Below is a small trained network, with its code and all its weights. Each question gives an input and a class and asks what happens when units are switched off, that is, made to give their printed mean instead of their output.

import numpy as np


def w(rows, s, z=0):
    codes = np.array(rows[::2]) - 128.0
    scale = np.full(codes.shape[1], s)
    scale[-1] = z or s
    return codes * scale


def f(y):
    return np.maximum(y, 0)


def log_softmax(a):
    a = a - a.max(-1, keepdims=True)
    return a - np.log(np.exp(a).sum(-1, keepdims=True))


def net(x, mask):
    res = np.array(x, float).reshape(1, 7) / 4 @ E
    y = f(res @ A[0][:, :-1].T + A[0][:, -1])
    res = res + np.where(mask, y, B[0][:, -1]) @ B[0][:, :-1]
    return log_softmax(res[-1] @ U[:, :-1].T + U[:, -1])


A, B = {}, {}
E = w([
[100,107,74,101,40],'x0',
[94,93,147,155,95],'x1',
[2,125,123,59,66],'x2',
[129,231,79,181,149],'x3',
[210,140,162,165,95],'x4',
[222,195,63,179,67],'x5',
[114,133,191,170,195],'x6',
],0.0063)
A[0] = w([
[82,142,114,43,49,125],'N0',
[165,63,125,84,138,91],'N1',
[197,181,137,139,105,32],'N2',
[4,51,171,167,109,253],'N3',
[175,164,202,196,68,190],'N4',
[64,137,130,167,135,209],'N5',
[66,109,80,66,138,230],'N6',
[88,145,165,124,223,42],'N7',
[133,177,224,35,77,252],'N8',
[134,172,105,94,97,243],'N9',
[144,203,58,172,100,251],'N10',
[167,254,84,86,106,249],'N11',
[69,107,152,83,147,6],'N12',
],0.0076,0.0018)
B[0] = w([
[76,44,222,144,98,221],'N0',
[205,93,126,172,162,173],'N1',
[114,105,96,187,114,194],'N2',
[217,110,187,83,154,253],'N3',
[67,128,148,50,116,218],'N4',
[173,141,149,91,170,174],'N5',
[201,61,157,117,162,218],'N6',
[166,176,81,102,119,187],'N7',
[116,66,56,185,122,193],'N8',
[89,106,210,175,107,192],'N9',
[154,157,254,123,129,250],'N10',
[44,152,186,194,75,247],'N11',
[142,157,172,138,130,181],'N12',
],0.0062,0.0055)
U = w([
[83,123,83,52,67,2],'0',
[59,127,148,79,63,254],'1',
[121,167,172,9,187,247],'2',
[81,157,97,80,124,2],'3',
[14,2,132,168,137,34],'4',
[158,147,106,141,169,156],'5',
[111,129,136,108,118,215],'6',
[110,201,158,161,75,144],'7',
],0.0087,0.0018)

Each question gives the input, the list of numbers given to net, and the class t.
The units are the neurons (one row each of A and B). Each row of codes is followed by its name. A weight is (code - 128) times the scale printed after its matrix; where a second scale follows, it is the last column's (A, B and U).
mask holds one flag per neuron, in row order. A switched-off neuron (its flag False) gives its mean, the last column of its row in B, instead of its output. The means were averaged over made-up inputs and are rounded, as every weight is.
A unit's drop is (log p(t) with every unit on - log p(t) with that unit switched off) / (log p(t) with every unit on - log p(t) with every unit switched off).
The circuit of an input: a set's keep is (log p(t) with only the set's units on - log p(t) with every unit switched off) / (log p(t) with every unit on - log p(t) with every unit switched off). Starting from the 12 units with the biggest drops (on a tie, the unit counted first), units are removed one at a time, each time the one whose removal leaves the highest keep (on an exact tie, the one counted first), for as long as the keep stays at least 0.8.
units of the circuit, in order: the units of the circuit, biggest drop first
k most important neurons: the k neurons with the biggest drops, biggest first
drop of u: that unit's drop, to one decimal
input [0,2,-1,-5,-3,-7,3], class 2: units of the circuit, in order => N3, N11
input [8,-7,-6,5,-5,3,-5], class 7: units of the circuit, in order => N11, N10
input [8,3,7,-3,2,1,-2], class 4: units of the circuit, in order => N0, N8
input [-1,-8,2,-3,3,-7,4], class 5: 4 most important neurons => N8, N4, N10, N0
input [0,-2,-3,-5,-6,-8,2], class 2: units of the circuit, in order => N3, N7
input [3,6,6,7,4,3,-8], class 4: units of the circuit, in order => N0, N9
input [-2,4,3,-2,-3,-4,3], class 2: units of the circuit, in order => N3, N11
input [-5,8,3,-8,-3,-8,6], class 2: units of the circuit, in order => N3
input [5,-6,3,-1,-2,-4,-3], class 4: 2 most important neurons => N0, N8
input [-3,8,1,-6,2,-7,4], class 2: drop of N11 => 0.1
input [-7,3,1,4,-6,-5,7], class 2: drop of N1 => 0.0
input [5,-4,1,5,8,-4,-6], class 4: drop of N0 => 0.2
